Below is a small trained network, with its code and all its weights. Each question gives an input and a target symbol and asks what happens when units are switched off, that is, made to give their printed mean instead of their output.

import numpy as np


def w(rows, s, z=0):
    codes = np.array(rows[::2]) - 128.0
    scale = np.full(codes.shape[1], s)
    scale[-1] = z or s
    return codes * scale


def norm(h):
    return h / np.sqrt((h * h).mean(-1, keepdims=True) + 1e-5)


def f(y):
    return np.maximum(y, 0)


def softmax(a):
    e = np.exp(a - a.max(-1, keepdims=True))
    return e / e.sum(-1, keepdims=True)


def log_softmax(a):
    a = a - a.max(-1, keepdims=True)
    return a - np.log(np.exp(a).sum(-1, keepdims=True))


def net(x, mask):
    ids = ['ΓΘΠΦαβδζημψω'.index(c) for c in x.split()]
    T = len(ids)
    res = E[ids] + P[:T]
    q, k, v = (norm(res) @ M[0].T for M in (Q, K, V))
    z = softmax(np.where(np.tri(T) > 0, q @ k.T / 2**0.5, -1e9)) @ v
    res = res + np.where(mask[0], z, O[0][:, -1]) @ O[0][:, :-1]
    y = f(norm(res) @ A[0][:, :-1].T + A[0][:, -1])
    res = res + np.where(mask[1:9], y, B[0][:, -1]) @ B[0][:, :-1]
    return log_softmax(norm(res)[-1] @ U[:, :-1].T + U[:, -1])


Q, K, V, O, A, B = {}, {}, {}, {}, {}, {}
E = w([
[122,108,126,90],'Γ',
[133,101,123,163],'Θ',
[121,107,125,92],'Π',
[127,97,131,109],'Φ',
[119,139,255,101],'α',
[125,114,125,130],'β',
[125,91,124,120],'δ',
[118,199,151,122],'ζ',
[123,194,159,162],'η',
[123,113,121,96],'μ',
[117,178,101,118],'ψ',
[127,105,129,129],'ω',
],0.03)
P = w([
[172,167,171,122],'0',
[70,117,190,129],'1',
[92,108,118,131],'2',
[249,135,87,98],'3',
[140,110,148,102],'4',
[57,109,112,150],'5',
[134,102,105,113],'6',
[150,96,138,60],'7',
],0.016)
Q[0] = w([
[250,135,145,104],'H0',
[93,106,200,101],'H0',
],0.02)
K[0] = w([
[8,123,158,142],'H0',
[132,139,34,173],'H0',
],0.018)
V[0] = w([
[153,126,129,255],'H0',
[96,228,87,91],'H0',
],0.028)
O[0] = w([
[168,97,54,247,67],'H0',
[252,141,110,19,252],'H0',
],0.015,0.0038)
A[0] = w([
[158,21,252,144,104],'N0',
[108,104,104,74,102],'N1',
[121,61,136,201,119],'N2',
[116,198,51,96,156],'N3',
[163,81,35,156,120],'N4',
[106,25,160,58,52],'N5',
[47,153,81,129,3],'N6',
[182,171,136,140,205],'N7',
],0.024,0.0065)
B[0] = w([
[103,28,136,142,199],'N0',
[129,154,100,107,176],'N1',
[113,205,62,116,211],'N2',
[182,125,98,132,201],'N3',
[134,19,87,164,210],'N4',
[100,89,1,156,200],'N5',
[203,140,202,115,174],'N6',
[118,138,207,150,254],'N7',
],0.039,0.0095)
U = w([
[68,113,107,58,73],'Γ',
[93,172,90,198,253],'Θ',
[63,120,107,55,82],'Π',
[230,47,114,234,105],'Φ',
[46,12,231,89,90],'α',
[73,122,100,50,95],'β',
[139,139,47,254,26],'δ',
[189,150,110,74,90],'ζ',
[55,140,198,180,190],'η',
[128,186,63,159,103],'μ',
[204,127,99,81,228],'ψ',
[103,102,118,130,114],'ω',
],0.0095,0.0044)

Each question gives the input, a string of symbols that net reads in full, and the target symbol t.
The units are the heads (2 rows each of Q, K, V and O) and the neurons (one row each of A and B). Each row of codes is followed by its name. A weight is (code - 128) times the scale printed after its matrix; where a second scale follows, it is the last column's (O, A, B and U).
mask holds one flag per unit, heads first, then neurons. A switched-off unit (its flag False) gives its mean, the last column of its rows in O or B, instead of its output. The means were averaged over made-up inputs and are rounded, as every weight is.
A unit's drop is (log p(t) with every unit on - log p(t) with that unit switched off) / (log p(t) with every unit on - log p(t) with every unit switched off).
The circuit of an input: a set's keep is (log p(t) with only the set's units on - log p(t) with every unit switched off) / (log p(t) with every unit on - log p(t) with every unit switched off). Starting from all 9 units, units are removed one at a time, each time the one whose removal leaves the highest keep (on an exact tie, the one counted first), for as long as the keep stays at least 0.8.
units of the circuit, in order: the units of the circuit, biggest drop first
unit that matters most: the unit with the biggest drop
k most important neurons: the k neurons with the biggest drops, biggest first
drop when u is switched off: that unit's drop, to one decimal
input μ ζ α η ψ ψ, target ψ: unit that matters most => N3
input η η η α ζ ζ, target ψ: units of the circuit, in order => (N3; N4)
input Π ζ η α Θ μ, target η: units of the circuit, in order => (H0; N4)
input Π η ζ δ η ω μ η, target Θ: units of the circuit, in order => (H0; N2)
input δ η μ ω Γ Φ, target Θ: units of the circuit, in order => (N2; H0)
input μ ω ω η, target Θ: 2 most important neurons => (N2; N7)
input Φ ζ δ, target α: 2 most important neurons => (N6; N2)
input α Θ δ, target Θ: 4 most important neurons => (N2; N7; N4; N6)
input ζ ζ Θ, target ψ: 2 most important neurons => (N0; N1)
input Φ η μ δ η β, target η: 2 most important neurons => (N6; N5)
input δ μ Φ α, target α: 2 most important neurons => (N0; N2)
input ω Θ Π μ, target δ: 2 most important neurons => (N2; N4)
input ζ ω Θ Θ ζ δ, target δ: drop when H0 is switched off => 0.7
input δ α Γ ζ ω Π, target ψ: drop when N2 is switched off => 0.1
input δ β Φ, target η: drop when N6 is switched off => 0.2
input Φ δ η, target α: units of the circuit, in order => (H0)
input β Φ η μ, target α: 2 most important neurons => (N2; N6)
